(85) [ -69  187   87 -194  140   80  -38  -22  -80 -111 -244   34   92  -14
 -198  -99  -34  223   80 -100 -337 -105   37  157]
(86) [-243  110  262  -62  134  -66  138 -194  -26  160  100 -119   59 -108
  154   22  154  -21   66  214  102 -126 -121  -32]
(85) [  89  101  211 -113   68 -372  -84  -15   -6  389  -98  100  -85  176
  312  173  319   18  304  150   40  175 -100  128]
(85) [  24 -284 -173  -18  -88  177  -98  116   72 -162   17  -17   71   56
 -124   25 -147  -37  -99  -90  -20  104   43  -99]
(84) [  64  151 -112  125  -48  -14   91    2 -119  -29   98    4 -177   -5
   -3  -36   -8   70  -25 -154  -32  -71  109   12]
(86) [-192  105   31  104   94  221  107  -71  -27 -276   44 -178   -5 -120
  -35  -21 -123  -27 -154  -90   12 -268   49 -151]
(86) [-102  -39 -156  227   18   77   63  -61  -50 -112  198 -180 -104  -65
   22  105  -34  -89 -143  -66  135  -75   81 -125]
(88) [-211 -167 -133   79 -142   -3   58  -73  -68  -98  350   -5   -9   -8
  -54  -21   44  169   16  -71  -46  115   82  -20]
(88) [ 677   16 -385 -218 -149 -149 -322  379  -83  201 -376  483  -60  298
 -107 -130  -15   67  211 -176 -209  169  -31  397]
(88) [ 264 -202  -88  -39 -254  -14  148 -100   78   72  184 -194    2  141
   60  -31  181 -162   17    2    8  128  208  -19]
(88) [ 114 -175  -75  124 -217  230  274 -177  122 -229  263 -407   11   -5
  -13  -57    7 -265 -220  -57   79  -79  287 -227]
(84) [  25 -100    8   71 -134  -17   78  -56  101  -85  116  -77   83   15
  188  -41  132 -178    3   66  178 -104    3  -23]
(86) [   4   13 -189   39 -155  123  225   62 -196  -23  222  -88 -207   27
   59  -56   31  133  -14 -316  -63 -170  174  -64]
(88) [ 192  206   50  -34  101 -346 -182   78  -18  293 -299  283    6   33
  130   17  167   -3  205  148   50   35 -183  325]
(86) [-385  -18  227   44   96   93   93 -151   36  -72  197 -109   28 -162
 -111   32 -141   96 -121  119   10   81  -37 -235]
(84) [-199  178   36   77  -55   54  195 -123 -123 -143  246    6  -74 -121
 -116 -167  -54  224  -39  -98 -126  -98   89  -27]
(86) [-106 -308  -23   24 -168  277  270 -174   98  -98  372 -350   89 -102
  -93  -60  -75 -179 -240   67  114    6  135 -294]
(84) [-118   49   24  168  112   22   87 -215    1  -73  148 -298  -45  -55
   66  139   73 -156  -92   71  114  -79   87 -115]
(86) [ 154 -137   -3   27 -112   15  141 -109   95  117  173 -203    8   22
  127   17   98 -283  -71  145  208   14   43 -120]
(85) [ -62  -50 -125   11   12  -10 -226  182  -28  -78  -38  320   18    5
 -125  -30 -184  158   15  -34  -32  115 -149   52]
(88) [ 145  -22   79   63 -168 -256   94  -46   72  240   97   42  -48   28
  175  -12  195  -76   83  123  140  148   14   63]
(88) [  68   57   78  -46 -166 -133  105  -38   -7  115  126  143  -26    9
  -14 -159   66  126   86   36  -67  117   23   73]
(84) [ 280  153 -142   72   77   36   42   -6  -76   28 -120 -219 -170   97
  122  117   87 -207  -31 -130   39 -191  145    7]
(88) [ 217  209  -46   11  -36  -97   14  -35  -62  -10 -103   41 -102   62
 -128  -76   38  115   56 -125 -231   60  178  168]
(84) [  39  142   59  -41   99 -195  -25   49  -88  307 -118  111  -78   -9
  136   61  120   33  124   68   62  -17 -124  132]
(85) [ 362 -162 -368  144 -220  -48   77  123  -17  109   -9  -92  -61   51
  184    7  178 -262  -36 -137  214 -142  117  144]
(88) [ 555 -129 -521  102 -127  189  -50   77  -38 -181  -57 -284 -172  261
  -80  112   -2 -270 -123 -334  -89  -17  380    4]
(84) [ -51  -67  127   48  -16 -148  -46   64  131   56 -162   66  117  -53
  186   37  110  -89   49  103  172  -30 -120   78]
(88) [-153  -73   63   12   36   99  -37   86   59  -68  -20   74   71  -96
  -11  -15 -158  -16  -90   51  112  -46 -144 -116]
(84) [ 114   89  -20 -127   51   17  100 -146 -108  126   33 -196  -65   80
  -43   26  131    8   63  -28 -165   -7  148   47]
(86) [  66  -76   59  -50  -84   17  145 -128   48   41  123 -216   19   71
  132   15  166 -139   27   46   45  -28  100  -68]
(85) [ 333 -176 -213   47  -99  100  -74  145   69  -36  -55 -106 -123  186
   27  130  -70 -206  -91 -146   50  108  145 -132]
(88) [ 206  182 -186  168  -38  -42   58   32 -138   -2   54  -41 -284   79
   34   49   15   17  -20 -225  -38  -38  184    7]
(84) [-112 -274  -96  -29 -121   66  -63   32   66  -44  169  136  157  -69
 -187 -101 -139   54  -70  101   26  185  -90  -25]
(84) [ -60 -183  -77   -9  -79   92    5  -36   17   -8  248   15   22  -20
 -161  -37 -136   20  -93   74   12  188  -11 -131]
(88) [ -11 -259 -182  -10 -104  213   18  -32   56 -230  109 -172  141   21
  -83  -31  -24 -107  -96  -62   -8  -55  103  -57]
(84) [ 100   32  118  -26   44 -238  -13  -11   23  296 -112  -33  -56   78
  240  154  236  -88  146  101  100   72  -35   79]
(84) [-208   30   64   64   38  -12  -21   33  -12   -5   95  171   18 -132
  -11  -52 -124   76  -42   94  115  -17 -180  -55]
(85) [ 177   69  118 -134  100 -153 -105  122   21  327 -249  131  -31   68
  151   84   60  -82  113  126   89   51 -170   64]
(86) [  19  -92 -196   78  -79   62   61  -50  -50 -112  115 -156  -17   24
  -21   17   73  -22  -33 -131  -35  -53  161   29]
(86) [ 368 -232 -189   43  -32  166 -156   29  203 -212 -157 -249   47  198
  -44  154  -68 -379 -145  -34   42  100  178 -122]
(86) [  81 -128  -84 -169  -47  -25 -237  264   32   16 -250  350  138   60
  -87  -86  -93  128  102  -37  -91   93 -162  173]
(85) [ -59    0   71   63   50   70   82  -47   33 -109  -55 -269  -45   28
  137  141   83  -92  -34 -108   18 -125  133 -113]
(84) [ 227   16 -174  119  158   62 -121  -31   43 -143 -200 -301  -17  135
  191  236  124 -384  -42  -39  147 -221   91    3]
(85) [-146  186  267  -36  247  -65  -74  -28   20  111 -158   45   -1  -71
   50   95  -53   -1   20  172   56  -15 -181  -57]
(85) [ 189   17 -186  120  -80 -128  -79  164  -36   70  -64  169 -103   45
  103   11   29  -35   32  -87  109  -11  -28  118]
(85) [  -7  -24   43 -105  -28  -17   37   59   -1  100 -108   60   91  -49
   34  -78   55   29   52   15    0  -84  -70  102]
(85) [-135  -23   12  -16  108   13 -131   34   22  -37 -104  113  121  -94
 -117   -8 -107   46  -27   89    1   18 -137   55]
(86) [ -19   60  -34   47   68    9  -43  -24  -10 -167  -89  -98   28   57
  141   66  122  -70   57  -75   12 -199   35   60]
(85) [-193   13   35  150   49   24  105 -235   -6 -154  227 -283  -32  -23
   50  109  100  -50  -47   15   27  -38  137 -115]
(86) [-209  -71    6   95  129  295  -30    8   45 -229   45 -111  -24 -141
 -306   61 -403   19 -298  -34  -32   83   24 -311]
(88) [-112   72  -16   52  -44  -34   23  -43  -49  -54  165  162   28  -91
  -66 -148  -46  109    3   58   14  -25  -81   53]
[-184  -61  152  -60   -1  126   83 -122   53  -98  144  -97   62  -54
 -148  -42 -107   73  -75   59  -94   98   41 -166] : (84)
[ -59 -158  -84   85  -45  208   30   -2  120 -288  -98 -151  181 -140
 -177  -72 -132  -99 -204  -63   -4 -114   94  -18] : (84)
[-189  162  341   -7  134  -92  143 -167   34  155   23 -118   12 -111
  180   44  115  -63   28  211  134 -100 -104  -83] : (88)
[ 423 -220 -149    2 -309  -21   86   63  125   94   40  -65  -38  138
   14  -56   60 -186  -44  -55   38  184  192   -9] : (85)
[ 670  143 -303  -15 -198 -282 -154  341  -64  226 -394  374 -143  213
  136 -104  153  -27  200 -219  -39  -16   34  427] : (88)
[ -67 -293 -166  -94  -81  249 -172  159   88 -222   25  214  220  -54
 -300 -158 -331   40 -141   28  -27   98 -141  -63] : (84)
[ 300 -400 -451   42 -234  260 -360  352  184 -365 -114  376  163   37
 -515 -188 -541  -26 -266 -109  -76  323  -22  -14] : (88)
[-145  -32  -33  -79   63  118  -60  -37  -56 -112   85   20   34    1
 -200  -18 -125  152  -17  -23 -165   81    4  -46] : (88)
[ 273  -30 -235    1 -147   30 -124  264   -5  -61 -145  293  -13   51
  -84 -151 -150   20  -20 -145  -16  -12  -40  120] : (88)
[ 323 -110  -26  -59 -119 -124   10  -18   90  238  -17  -49  -14  121
   62   32  129 -181   42  108   60  192   61   42] : (85)
[-302  -80  258  -19  200  109   25 -144   96   11   63 -236   66  -91
   20  175  -72 -105 -106  202  114   42  -86 -277] : (88)
[ 131   97  -17  -11 -180  -25   42  131  -26  -90  -34  204  -80   59
  -25 -172  -43  175   57 -197 -144   -3   78   66] : (86)
[-249  -61   90   75   89   71   66 -167   37  -58  183 -184   62 -110
   13   70  -12  -88  -96  148  128  -33  -39 -154] : (85)

(54) [  18   54   -2  -63  -58 -195    7  127 -250  -81 -200 -124   73  -87
  104   60 -169  -23   71 -116  157   39   79   67]
(54) [  95  -46 -114  124 -124  -55  -11  -76  -25 -110   11 -179  216 -134
  180   -2  -16  -77   -7  -81  -85  128 -101  -93]
(59) [   1   72  -13 -106   37 -147  107  242 -266   83 -268 -147  164 -150
   28  -49 -114  -50   34  -46  180   52   84  -64]
(60) [ -82  179 -150 -143   65   24   69  -10 -210   85 -122 -124 -164  -61
  143  267 -193  -40  151  -70  -28  153   43 -227]
(48) [ 106 -148  -86   14   10 -222  -25   61   39  -84 -122 -152  131   -2
   50   93   -8  -87  217   13  -47  170   14  -99]
(60) [-238  343   53 -172   19  187 -132  151 -205  149  -30  248 -218  -50
   -4   54 -184   30  -64  -54  248   -8  264  156]
(59) [ -45  111    7   75   27  311   11 -184  131  -14  180  -48   56   59
   34   47  216   74 -200   33  -68  -34  -59   16]
(46) [  -6   77  103  -52   58  124  -86   49    3 -161   11   82  156   93
  -81  -66  153   51  -45  -55   43 -115  122  147]
(59) [  17 -127   30  -14   47  -69  -29   38  142   94   38   63  -15  -11
  -83  -72   -2  -74   46  134  -53   26   10  -81]
(46) [ -61   76  118  -47   73  199    3   63   29   92  100  169   29  -16
 -167 -221  138   60 -207   27   19 -172   42   86]
(51) [ -51   30   73 -163   65  109  -92   68    8   36   22  -82  115 -121
  -11 -125   61  -18  -80   43  -17   54  105  -14]
(51) [  -4  -38   32  -13   61 -208   80  161  -46  147 -118  145 -139   41
 -128   34 -127  -41   99   74  124  -62   57    0]
(60) [  12  -84 -165  109 -148  -59 -422   60  197 -165  131  384 -116   55
  -22   11  -21  -54  288 -130 -115  227  154  169]
(51) [ 101  -46 -183  202 -141   -6   -5 -294   46 -283   83   11  -87  175
  163  223  -35   17  184 -168 -208   29 -187  -71]
(48) [ 69 -83 -95 127   1 -30 -90  70 158  13  72  93 140 -42 -60 -52 130 -75
  43  15 -97 109  19 -31]
(46) [ 125 -110 -227  124  -31 -335   79 -165   -2  -93  -81 -158 -138   69
  212  483 -248 -167  365   -6 -157  200 -103 -296]
(46) [  -2  119  -94   76  -72   10  111  104 -208  103  -97  -25  151 -183
   75 -113  -89  -47  -98  -96   96   24  -46  -85]
(48) [  61 -146 -110   -7 -173 -105  -41 -146  -35 -100   -8 -343    3 -158
  240    3  -87   11   48  -81 -133  217 -159  -56]
(54) [-215  320   24  -65  -18  305 -109  110 -122  150   20  268  -79  -47
   -5  -87  -79   31 -139  -39  219  -15  178  113]
(60) [  42 -117   27  104  -19    7 -136  -32  231  -30  194  182  -18   38
 -112  -72  134   -5  -37   46 -113  -28    4  111]
(48) [-61  53 -15 -73  40  95 -44  25  17  54 -16 -20  -3 -10  14   7  13  -4
  22  35  16  84  60 -42]
(59) [  75  158 -207  179 -153  -26  109  -58 -279 -157 -104  -92  181  -91
  234  111 -131  -49   28 -263    6   44 -110 -110]
(48) [ 170 -288 -121  266  -94 -203 -130  -10  309 -157   41   74  126  143
  -40    9  161  -45  216   31 -100  147  -68   62]
(60) [ 142  -68  -42  313 -158   79 -104   20  133 -240  108  105  401   21
  -45 -261  328   62 -150 -153  -12  -51  -74  253]
(46) [  92 -247  -29  -51   25 -332  187   -8   -9  121 -185 -265  -14  -60
   81   44 -232 -152  203  177  -39  110 -139 -339]
(60) [   8  -10  122  -56   42 -130  139  165 -137   83 -171  -37   96  -31
  -76 -128  -61   -6  -60   54  196 -127   26   29]
(46) [  61  -93   73   37   29 -156   66 -101   57    8  113   13 -147   17
  -47  127  -47  -26  -46   62  -96 -132  -62    7]
(59) [ -69    2  210 -248  204 -296  187  -31 -101  208  -73 -137 -416   40
  -30  408 -307  -61   37  242   95 -141   86  -85]
(60) [  34  -41   69 -192  -45  -36   32  -77 -170 -162 -132 -503  217 -152
  229  -40  -47   18  -48  -44   -2   87  -49  -55]
(51) [  53  -49   -5   83   66 -136  223 -169    9   84  111  100 -344  105
  -87  230  -92   10   -2   31 -156 -214 -165 -101]
(46) [-156  172  133 -166   98  194  -19   74  -57  159   52  149 -167  -12
 -123  -68    8   80 -162   40  101 -127  128  113]
(54) [  67 -176  -36   -3 -120 -341 -107 -110   -1 -161  -12  -10 -289   65
  108  241 -265  -39  272  -50  -78   75  -23   51]
(51) [-105   74   39 -138  -11   52  -20  -33  -83   25  -74  -40 -149   35
   83   55 -158   23   58   26   99   34   45  -14]
(59) [ 199 -176 -291  328  -98   34 -131  -21  270 -185  119  -11  374  -20
   16  -94  363  -39  100 -129 -279  250 -124  -54]
(59) [ 100  -67 -147  227 -186  167 -287  126  170 -215   51    0  593 -131
   59 -379  343  -18  -54 -145  -25  252   29  147]
(51) [ -37   35  100    3  -20   78 -115  -44   72  -81  108   94  -46   71
  -34   10   70   64  -88    0   41  -78   69  208]
(46) [-135   85  163 -103  146  127   62    4   70  270  131  228 -274   38
 -183  -15  -37   11 -160  187   43 -193   61   -4]
(46) [   5  -60  142 -266  194 -282  389   25 -250  175 -304 -300 -150   18
    1  143 -304  -65  111  178   96 -151  -70 -324]
(60) [  48   83 -106  115 -114   78  -56  102 -104 -141 -110  -84  416 -102
  125 -155   85  -32  -27 -150   95  121   19   19]
(51) [  -5  -59   -1 -142   37  -84  176  -80  -98  103 -140 -351   -8  -94
  157   64 -180  -70   52  117  -16   93 -107 -294]
(48) [  22  103  -64   75  -58  161 -142  162  -32  -61   24   15  427 -201
   22 -250  188  -41 -149 -127   23  102   95   69]
(54) [ -20  -47  -93   62   -2 -148   17 -129   70   42   61  225 -515  212
  -45  329 -171   30  234    4  -88  -19  -51   -3]
(46) [-145  106  -39 -147   91  132 -127  -75   90   82   55   58 -293   97
   40  266  -79   -9  150   89  -36  149  132  -72]
(51) [ -32   15  -80  -68  -10  -22  -54  137  -68   58 -120  -19   31  -76
   23  -59  -51  -23  109  -33   50  154   67  -45]
(51) [  28  -47   69   87  101   72 -139  -17  271 -104  210  387 -104  252
 -262   36  232   47   37   25 -118 -172   92  181]
(48) [-153  112  207 -212   -4  117  -47   37 -113   59  -31  -45 -115  -30
    3 -104  -71  112 -171   43  212  -93  106  209]
(60) [-115   76  249 -209  179   38   71   45  -21  122  -13   87 -215  125
 -172   46  -26   70  -92  154  144 -235  125  104]
(60) [  36   46 -104   76  -79  -22 -199   90  -15 -201  -31  119  142   25
   39   32   39  -23  142 -165   18  114  126  126]
(46) [ -26  115   40 -120  -11  -30   14   83 -220   -6 -122 -199  175 -185
  134  -13 -124  -61  -71  -43  115   46   83  -38]
(54) [ -91  112   -9   95  -24  390 -166  -44  208   52  217  236  144   -7
  -34 -211  179  -19 -166   54  -32   28   43    6]
(51) [  10  -25   58  108  -65   49 -157  -60  140 -105  243  245 -165   80
 -135  -22  168  135 -129  -92  -76 -137   14  350]
(59) [-158  127   -8 -202   -2  135  -63   20 -110   75 -121  -31 -127   -5
  108    4 -186    2  107   22  116  129   94  -87]
(54) [  -7   55 -225  246 -144  113 -307   36  187  -93   96  382  131   50
   64   -9  -10 -151  208  -70  -24  240  111  -29]
(51) [  89  -48 -102  173  -11  -15   40 -111   92  -92  105  126  -52  115
  -46   99   85   10   60  -72 -166  -61 -108  -31]
(54) [-123  169  -25 -125   99   39  -15  123 -101  173  -93  220 -112   -9
  -15   74 -249 -149  149   68   92   39  168 -216]
(48) [ -76  -45   44 -197   40  -69  -88  181  -34  156  -77   55 -122 -103
  -82 -141 -109  -19   74   57   52   81  120    2]
(48) [ -92  151   11  -15  -60  274 -221  -74   32 -113  229  215 -149   22
  -41  -35  138  152 -138 -172  -78  -57   80  286]
(60) [ 123 -124  -26  205 -154   78 -460  -92  320 -474  340  279   91  150
  -96  -45  392  134   14 -243 -236    7   89  503]
(54) [  65 -162 -155   90 -116   33 -256  130  176 -111   26   84  175  -38
  -56 -269  233   49  123 -120 -106  236   19  136]
(46) [  17   19   10   42   75  -94  146  -71  -22  -44  -68   85 -197  251
  -55  256  -58   36  137   15   39 -145  -32  -14]
(48) [-165  126  141 -170   10  179 -101  148  -58  108  -58   74  -25  -23
  -59 -200    4   91 -120   44  237  -18  158  190]
(54) [ -69  143   74   57   35  172  163 -123  -15  110   63   -8  -39   51
   20   66    9   32 -210   89   90 -151  -71  -30]
(59) [  23    1   22  150 -133  223 -295  -33  199 -267  200  114  223   60
  -25 -172  346  133 -148 -132  -17   18   61  390]
(59) [ 133 -153    2  195  -39 -100   28   70  112  -48   26  169  218   25
 -127 -222  102  -62  -10    9  -32 -104  -75    0]
(51) [ -93  142  -88  -57  100   66    9    0  -27   91  -19  149 -262  118
  -31  246  -77    5  151   -3   -7   38   83  -82]
(46) [ -90   85  -83   12  -26  254 -191  -40  135    8  154  139  -86   19
   -9  -15  135   68  -19  -45  -77  123   60   90]
(59) [  70  -17  -41  181 -131   84  173 -324  -17 -130  119 -138  -29   56
  146   52   12   79 -141  -84 -127 -131 -295  -45]
(48) [  77 -228   28   10  -48 -218 -142  134  144   -2  -38 -100  170 -104
  -12 -133   38  -78   63  102   26  168   54   66]
(54) [ -73   31   75 -189  147  -10  135   13  -60  243  -15  -96 -154 -102
  -33   48 -123  -54  -58  151  -22  -33   13 -198]
(60) [ -87  -13  146 -147  148 -164   88   23    4  261   59  182 -484   46
 -179  176 -197   -7   -2  170   20 -174   64    9]
(60) [ -59   99  -64  184  -80  169 -124 -138  153  -29  191  286 -148  139
   16  122   17   10  -10  -11  -11   -5    7   93]
(48) [-127  147  110 -144   88   68  250   43 -204  201 -208  -66  -94   54
    5   -9 -179   28  -54  115  253 -133  -11 -123]
(54) [ 184 -260 -122  -45 -102 -525  -75  117 -128 -188 -226 -280  100 -149
  153  109 -213 -133  344 -113  -74  252   10  -71]
(48) [ -73  127  -92   33 -155  373 -366  -60   94 -202  237  134   71  -62
   58 -164  239  136 -115 -235 -120  141   84  283]
(59) [   4  -67    0 -135  -83 -186  115   -7 -230   83 -116 -258 -115 -214
  133  -52 -255   -6  -14  -42   -2   42 -111  -96]
(59) [ -22  -39   49 -142  -80  -43   48   -7 -156   32  -94 -350   30 -193
  143 -114  -78   63 -115  -20   58   78  -71   27]
(51) [  -3  -19   21  169  -53  298  -11 -196  226 -121  163  112   32  235
  -58 -121  279  158 -117    3  -47 -118 -140  133]
(54) [-143  311   90 -142  138   15  531  -57 -442  315 -272 -219 -197   -6
  127  252 -382  -22 -139  114  291 -237 -104 -321]
[ 153 -148 -203  215  -29 -178  156   -4   49  -12 -115 -111  148   39
   43   69   44  -68  174   -9  -79  122 -172 -206] : (51)
[ -72  182  -48  110 -165  263   86 -159 -145  -56   17  -59  -18   24
  150  -54   22  169 -197 -157  104  -65 -155  123] : (60)
[ -38  104   81  -42    6   65  259  -38 -207  112 -108 -159   70  -72
   73  -89 -119    4 -181   37  131 -149 -116 -135] : (59)
[-220  237  174 -241  154  431   64  106  -58  278    0  -26   55  -87
 -105 -274  142  108 -326  131  173  -93  102   11] : (59)
[  98  -48 -209  152 -136   43 -280   30  107 -264   84   56  223  -39
   57  -55  210   11  122 -232 -169  230   41  130] : (51)
[-120   17  107 -302   94 -229  134  -49 -188  169 -158 -235 -499   24
   81  358 -349   39  121  124  115    7   42  -45] : (46)
[  -4 -197  127  -90   98 -168    9   36  195  189   -8 -121  -42  -23
  -55    9  -41  -98   25  309   34   71   32  -94] : (54)
[ -79  124   90  -75  -12  176   83   13 -129   55  -69 -100  126  -62
   53 -169  -12   44 -179   14  152  -71  -13   -2] : (54)
[ -69   81   27 -269  101 -261  296    9 -354  220 -307 -432 -192 -143
  212  319 -432 -101   97  118  152   72  -11 -318] : (59)
